Below is a small trained network, with its code and all its weights. Each question gives an input and a class and asks what happens when units are switched off, that is, made to give their printed mean instead of their output.

import numpy as np


def w(rows, s, z=0):
    codes = np.array(rows[::2]) - 128.0
    scale = np.full(codes.shape[1], s)
    scale[-1] = z or s
    return codes * scale


def f(y):
    return np.maximum(y, 0)


def log_softmax(a):
    a = a - a.max(-1, keepdims=True)
    return a - np.log(np.exp(a).sum(-1, keepdims=True))


def net(x, mask):
    res = np.array(x, float).reshape(1, 5) / 4 @ E
    y = f(res @ A[0][:, :-1].T + A[0][:, -1])
    res = res + np.where(mask, y, B[0][:, -1]) @ B[0][:, :-1]
    return log_softmax(res[-1] @ U[:, :-1].T + U[:, -1])


A, B = {}, {}
E = w([
[129,128,131],'x0',
[120,255,216],'x1',
[48,144,101],'x2',
[211,130,123],'x3',
[128,127,128],'x4',
],0.0097)
A[0] = w([
[197,138,175,76],'N0',
[119,87,107,191],'N1',
[153,95,108,61],'N2',
[211,101,114,111],'N3',
[103,56,8,140],'N4',
[154,54,137,201],'N5',
[86,64,123,193],'N6',
[181,195,136,187],'N7',
[82,96,124,60],'N8',
[82,88,89,135],'N9',
[122,189,123,42],'N10',
[151,99,89,64],'N11',
[48,207,127,159],'N12',
[198,169,145,109],'N13',
[98,151,124,83],'N14',
[81,130,78,87],'N15',
[109,164,132,178],'N16',
[103,154,171,164],'N17',
[79,15,129,246],'N18',
[155,70,74,254],'N19',
[179,177,174,122],'N20',
[126,160,182,171],'N21',
[187,208,157,64],'N22',
[154,246,171,179],'N23',
],0.016,0.0068)
B[0] = w([
[116,87,18,163],'N0',
[120,186,25,188],'N1',
[198,63,207,154],'N2',
[199,132,94,187],'N3',
[129,77,42,250],'N4',
[251,226,108,207],'N5',
[51,134,18,199],'N6',
[88,39,137,187],'N7',
[47,111,149,149],'N8',
[58,96,50,183],'N9',
[137,168,84,149],'N10',
[172,46,181,159],'N11',
[118,168,245,205],'N12',
[72,37,74,169],'N13',
[82,211,229,143],'N14',
[36,139,151,158],'N15',
[142,141,201,166],'N16',
[128,129,180,172],'N17',
[94,154,2,248],'N18',
[212,197,31,240],'N19',
[75,77,103,177],'N20',
[112,76,197,179],'N21',
[49,98,91,176],'N22',
[29,78,203,226],'N23',
],0.007,0.015)
U = w([
[150,243,50,240],'0',
[51,91,57,48],'1',
[112,108,185,254],'2',
[99,251,198,28],'3',
[254,139,84,49],'4',
],0.0097,0.0068)

Each question gives the input, the list of numbers given to net, and the class t.
The units are the neurons (one row each of A and B). Each row of codes is followed by its name. A weight is (code - 128) times the scale printed after its matrix; where a second scale follows, it is the last column's (A, B and U).
mask holds one flag per neuron, in row order. A switched-off neuron (its flag False) gives its mean, the last column of its row in B, instead of its output. The means were averaged over made-up inputs and are rounded, as every weight is.
A unit's drop is (log p(t) with every unit on - log p(t) with that unit switched off) / (log p(t) with every unit on - log p(t) with every unit switched off).
The circuit of an input: a set's keep is (log p(t) with only the set's units on - log p(t) with every unit switched off) / (log p(t) with every unit on - log p(t) with every unit switched off). Starting from the 12 units with the biggest drops (on a tie, the unit counted first), units are removed one at a time, each time the one whose removal leaves the highest keep (on an exact tie, the one counted first), for as long as the keep stays at least 0.8.
units of the circuit, in order: the units of the circuit, biggest drop first
k most important neurons: the k neurons with the biggest drops, biggest first
drop when u is switched off: that unit's drop, to one decimal
input [5,0,0,-2,2], class 0: units of the circuit, in order	(N23, N7)
input [1,1,0,7,1], class 1: units of the circuit, in order	(N13, N7)
input [1,-8,7,4,0], class 0: units of the circuit, in order	(N19)
input [6,0,-7,-6,4], class 0: units of the circuit, in order	(N23, N4)
input [-4,7,-3,1,-7], class 1: 4 most important neurons	(N22, N0, N13, N20)
input [-4,1,5,1,8], class 2: 2 most important neurons	(N19, N5)
input [-1,-7,0,-5,5], class 0: 2 most important neurons	(N19, N5)
input [-2,-5,-3,4,-5], class 4: drop when N2 is switched off	0.1
input [-2,6,-2,5,5], class 1: drop when N22 is switched off	0.3
input [3,3,1,-3,2], class 3: drop when N13 is switched off	0.1
